Below is a small trained network, with its code and all its weights. Each question gives an input and a class and asks what happens when units are switched off, that is, made to give their printed mean instead of their output.

import numpy as np


def w(rows, s, z=0):
    codes = np.array(rows[::2]) - 128.0
    scale = np.full(codes.shape[1], s)
    scale[-1] = z or s
    return codes * scale


def f(y):
    return y / 2 * (1 + np.tanh(0.7978845608 * (y + 0.044715 * y**3)))


def log_softmax(a):
    a = a - a.max(-1, keepdims=True)
    return a - np.log(np.exp(a).sum(-1, keepdims=True))


def net(x, mask):
    res = np.array(x, float).reshape(1, 6) / 4 @ E
    y = f(res @ A[0][:, :-1].T + A[0][:, -1])
    res = res + np.where(mask, y, B[0][:, -1]) @ B[0][:, :-1]
    return log_softmax(res[-1] @ U[:, :-1].T + U[:, -1])


A, B = {}, {}
E = w([
[137,224,197],'x0',
[253,111,221],'x1',
[83,41,223],'x2',
[25,158,146],'x3',
[123,180,197],'x4',
[45,239,90],'x5',
],0.0066)
A[0] = w([
[160,45,119,110],'N0',
[134,113,84,62],'N1',
[143,10,57,60],'N2',
[91,90,170,3],'N3',
[192,74,254,97],'N4',
[35,141,87,112],'N5',
[170,183,117,31],'N6',
[170,238,75,117],'N7',
],0.013,0.006)
B[0] = w([
[153,32,185,196],'N0',
[133,125,66,130],'N1',
[108,3,100,212],'N2',
[209,172,61,129],'N3',
[138,162,255,254],'N4',
[23,144,208,225],'N5',
[203,133,79,139],'N6',
[171,207,19,215],'N7',
],0.021,0.0086)
U = w([
[2,135,141,93],'0',
[160,137,245,83],'1',
[114,34,136,122],'2',
[128,163,77,90],'3',
[66,109,191,253],'4',
],0.0085,0.0074)

Each question gives the input, the list of numbers given to net, and the class t.
The units are the neurons (one row each of A and B). Each row of codes is followed by its name. A weight is (code - 128) times the scale printed after its matrix; where a second scale follows, it is the last column's (A, B and U).
mask holds one flag per neuron, in row order. A switched-off neuron (its flag False) gives its mean, the last column of its row in B, instead of its output. The means were averaged over made-up inputs and are rounded, as every weight is.
A unit's drop is (log p(t) with every unit on - log p(t) with that unit switched off) / (log p(t) with every unit on - log p(t) with every unit switched off).
The circuit of an input: a set's keep is (log p(t) with only the set's units on - log p(t) with every unit switched off) / (log p(t) with every unit on - log p(t) with every unit switched off). Starting from all 8 units, units are removed one at a time, each time the one whose removal leaves the highest keep (on an exact tie, the one counted first), for as long as the keep stays at least 0.8.
circuit, biggest first: the units of the circuit, biggest drop first
unit that matters most: the unit with the biggest drop
k most important neurons: the k neurons with the biggest drops, biggest first
drop when u is switched off: that unit's drop, to one decimal
input [-8,-5,-2,8,-3,-7], class 2: unit that matters most	N2
input [2,-8,2,-8,0,0], class 0: circuit, biggest first	[N4, N0]
input [-4,-2,-3,2,6,-3], class 0: 4 most important neurons	[N4, N0, N2, N6]
input [-2,2,-1,-3,-2,1], class 2: circuit, biggest first	[N4, N5]
input [-2,-3,-4,-5,7,-8], class 2: circuit, biggest first	[N5, N2]
input [-5,-4,4,-1,-4,5], class 0: 3 most important neurons	[N5, N4, N0]
input [-8,4,-2,8,2,-5], class 2: circuit, biggest first	[N2, N5]
input [-6,-5,-5,4,1,0], class 0: circuit, biggest first	[N5, N4]
input [-3,-3,-4,-3,1,-1], class 3: 3 most important neurons	[N4, N5, N0]
input [-4,7,3,3,-8,0], class 2: 3 most important neurons	[N2, N5, N0]
input [-7,-1,7,8,8,-5], class 1: 2 most important neurons	[N4, N3]
input [-2,-2,8,-2,6,1], class 1: circuit, biggest first	[N2, N4]
input [-6,-6,4,3,-8,0], class 2: 3 most important neurons	[N2, N4, N0]
input [-3,2,-8,-7,-3,0], class 3: circuit, biggest first	[N7]
input [6,-4,-2,3,1,-1], class 0: 3 most important neurons	[N4, N5, N0]
input [-2,-1,-6,-6,-5,-1], class 2: 2 most important neurons	[N2, N0]
input [4,-6,-3,1,8,0], class 0: 2 most important neurons	[N5, N3]
input [8,-3,-7,1,5,5], class 3: drop when N7 is switched off	0.2
input [6,5,-6,7,-4,7], class 3: drop when N7 is switched off	0.1
input [1,5,-4,-4,-4,0], class 3: drop when N5 is switched off	0.3
input [-4,8,1,-3,-8,2], class 2: circuit, biggest first	[N2]
